Each row has two labels, one from each of two sets.
[  0.0  11.1  11.9  -8.0 -11.7   6.3 -31.1  17.4   2.0  -5.5 -19.6  15.4
   2.0  -6.6   1.6  -5.8  -2.1 -13.0  12.4 -11.4 -24.0  -4.5   2.8  -3.2] | J33/R
[ 14.0  -1.0  12.5  12.3   4.3   1.3 -15.7  45.0   3.8  -4.6  16.9  -3.6
  -7.9 -30.3  -3.8  11.9  -8.5   3.0  33.5 -30.2 -23.4 -13.5 -31.0 -17.1] | J922/T
[ -6.4   5.0 -32.3  -1.2 -12.5  18.6  89.0  42.7  10.4  -9.3 -12.9   0.8
 -10.8  18.7  29.1  22.6 -15.8  19.2  15.6 -11.4 -15.4  10.2 -15.3  64.7] | J678/P
[-41.8  16.8 -11.0  -6.3 -18.1   1.3 -24.5  32.2  -3.5   0.4 -23.2  -0.8
  22.6 -22.3  10.4  37.1   2.1  38.0  37.7 -12.0 -17.6  -0.8  20.3   5.9] | J922/R
[ 39.4 -15.3  14.8  21.2   9.9  -7.2  17.7  27.9   8.0   2.0  18.3  -5.1
  -9.7   6.2  -0.4 -11.5 -11.5 -38.7  22.7 -28.2   4.3  -8.8  -3.9 -10.5] | J33/T
[-48.9  -5.6  12.9  -6.1 -12.7   3.2 -16.8 -26.2  -0.9  -3.9 -39.9  11.9
   8.6  -9.0  -2.7  -2.2   2.5   7.2   7.5  -7.0  -6.1  25.5  12.5   0.7] | J922/R
[ -3.8   7.9 -20.6   3.0   4.1  -4.1   5.1  34.8  -5.5  12.9  -7.7  -0.7
  13.5  16.6   2.4  -2.7  -7.4  11.5   4.0  20.3  -3.3   2.8 -13.5  26.3] | J46/P
[ -7.9   5.0 -15.3 -28.3 -30.9  16.4 -15.5  20.9   4.6   5.2 -55.6  13.0
   5.6  -6.0  21.4  -0.8   5.8 -11.8   2.0  -5.1 -30.3   6.2  12.5  30.5] | J678/R
[ 25.2  -1.4  -2.9  22.0  -0.8   8.2   8.6  37.5   2.8  -6.1  14.1   1.5
 -12.4   7.3   0.5  12.8 -11.6 -13.3  23.5 -30.2  -9.6   9.4  -2.7  12.1] | J33/P
[ 24.7  -0.3  11.9  -0.1 -20.2  -0.7  -7.6  28.1  13.1   2.2   0.1   6.6
  -0.8  -7.5  15.6 -15.5 -12.6 -21.1  24.6 -27.7 -46.2 -18.1   9.0  20.9] | J33/T
[ 12.4  -0.5  14.9  15.6 -13.2  16.9   9.2  88.2   3.6   9.3   2.6   5.7
  -4.8  -6.8   5.2 -10.0 -15.9 -38.8  28.8 -34.9 -17.0 -12.0   4.2  -0.5] | J33/T
[ 17.8  -0.3   2.4   3.7 -10.7   4.6   0.6  27.6  11.2  -8.8  14.6  17.6
   3.2  17.3  10.0  14.3 -10.5  13.0  21.5 -11.9 -21.0   1.6 -15.4  30.2] | J33/P
[ 47.2   0.6  -0.2  22.7  13.7  -4.8   8.9  33.8   6.0   5.9  15.8  -7.8
  -8.7  20.9   4.0 -14.9 -14.5 -29.1  25.2 -35.9  -5.9   0.5  -9.7  -6.3] | J33/T
[-22.8  12.6  18.2   6.3 -19.8  20.4 -27.6  20.6  28.8  -2.1 -15.9  25.8
  12.6 -12.2  26.9   1.3   4.3  12.1  21.4 -20.6 -34.6  23.3 -12.2  33.1] | J33/R
[  8.9  -3.6  -7.1   2.5 -18.9  11.5   2.9  41.1  20.1 -11.9  26.4  24.8
  -6.5   5.0  24.0  38.6 -31.5  25.0  24.4 -15.8 -24.5   0.4 -20.4  40.0] | J33/P
[ 15.4   7.1  20.7  14.8  -6.4  14.5  -1.4  62.3  21.9  -3.0  18.5   8.8
  -7.0 -51.3   7.2  10.4 -13.6  21.0  41.6 -11.1   0.1  -3.5 -13.9  -3.7] | J922/P
[-19.5  19.3 -29.6   4.6   4.1   2.4 -27.9  75.1 -19.8  17.4 -34.9 -16.2
   4.5   5.7  -2.2  -9.9  18.8  41.1  -6.8   7.4   0.1  35.5 -11.7  17.8] | J46/R
[ 18.6  -3.9 -14.6  -1.9 -27.8   9.7  -6.8  16.2  10.7   7.7  16.9  -6.6
  -5.8   2.5   2.9   3.5  -7.3  23.4  15.6 -15.7 -14.2   3.4   7.9  34.4] | J33/P
[-11.8  19.0 -17.2  -7.1 -22.8  23.0 -25.5  15.9   5.4   9.7 -26.4   3.1
  11.5  -0.7  11.1  15.2  -6.8  20.8   0.4   7.9  -8.9   7.3   5.0  25.2] | J678/R
[ -1.3  -4.4  -8.8  -5.3 -33.5  16.2  -2.6  37.7   7.1  -0.8  -5.9  12.9
  -1.8 -24.8 -12.8  15.1 -24.0 -13.9   8.2  -2.7 -22.8  -8.4  -3.1  25.7] | J33/P
[  6.7  22.0   8.1 -10.5  -9.3   3.6   8.9  26.8  -6.4   0.0   9.6  -2.2
 -18.5   7.9  15.5   1.2 -29.6   7.1  -6.9   8.0   6.2  -5.3  -5.2   0.8] | J46/P
[  2.9  45.9 -16.8 -17.2   6.2  20.8  -6.0  58.5   7.4   3.4  -0.1 -20.1
  -1.1  10.8  14.7   9.9 -19.2  40.4 -10.8  12.7  14.0  28.6 -21.5  28.0] | J46/P
[ 19.1   9.9  14.7   7.8 -16.8   2.6  -6.5  42.5   8.7  -1.9 -12.2  12.6
  -5.5   3.6   6.8 -30.6  -6.5  -6.1  14.9 -15.9 -25.4  -3.9  -1.2  -3.5] | J33/T
[ -4.3   7.7  27.1  19.5 -35.0   9.1 -16.0  51.7   1.0  -8.7  25.3  -0.8
 -13.8  -8.6  11.9  11.9 -18.7  33.1  39.8 -13.2 -13.4   9.4   9.4   5.3] | J922/P
[ -9.8  14.5  13.8  -5.4 -13.7   6.6 -38.7   3.7  -7.4  -1.2   4.8  10.0
  -4.3 -21.6   6.9  12.3 -17.7  39.2  16.5  -6.6 -10.6  13.7   9.5  -3.3] | J922/R
[ -7.9  -2.1  -9.0   4.0 -11.2  20.5  -5.1  40.3  14.4  -1.6  -4.4  21.7
  -8.8 -10.6  15.3   9.2 -16.2  11.3  31.8 -20.4 -21.1   2.4  -0.3  33.7] | J33/P
[ 22.4   0.3 -26.7   7.8  -3.4   7.5   6.2  61.3   6.6   2.2 -10.4 -12.3
  -6.6  18.6   5.1   9.4 -15.3  -0.4  17.1 -12.2 -16.5   6.6 -25.6  32.1] | J678/P
[ 47.9 -62.9 -10.2  12.8  12.5 -17.2 -25.6 -71.1   3.7 -10.7  23.8  20.3
 -22.3 -14.6   8.1 -12.7  24.2 -55.5   2.9 -38.3  16.2  -5.9   5.4 -15.4] | J33/T
[  5.3 -10.4 -20.0   0.1 -18.9  15.7   2.3  58.0   5.3  -9.5   2.1   3.1
  12.5   4.9  16.7  10.5 -14.2  12.2  12.4 -34.1 -19.3  -1.8  -7.9  38.4] | J678/P
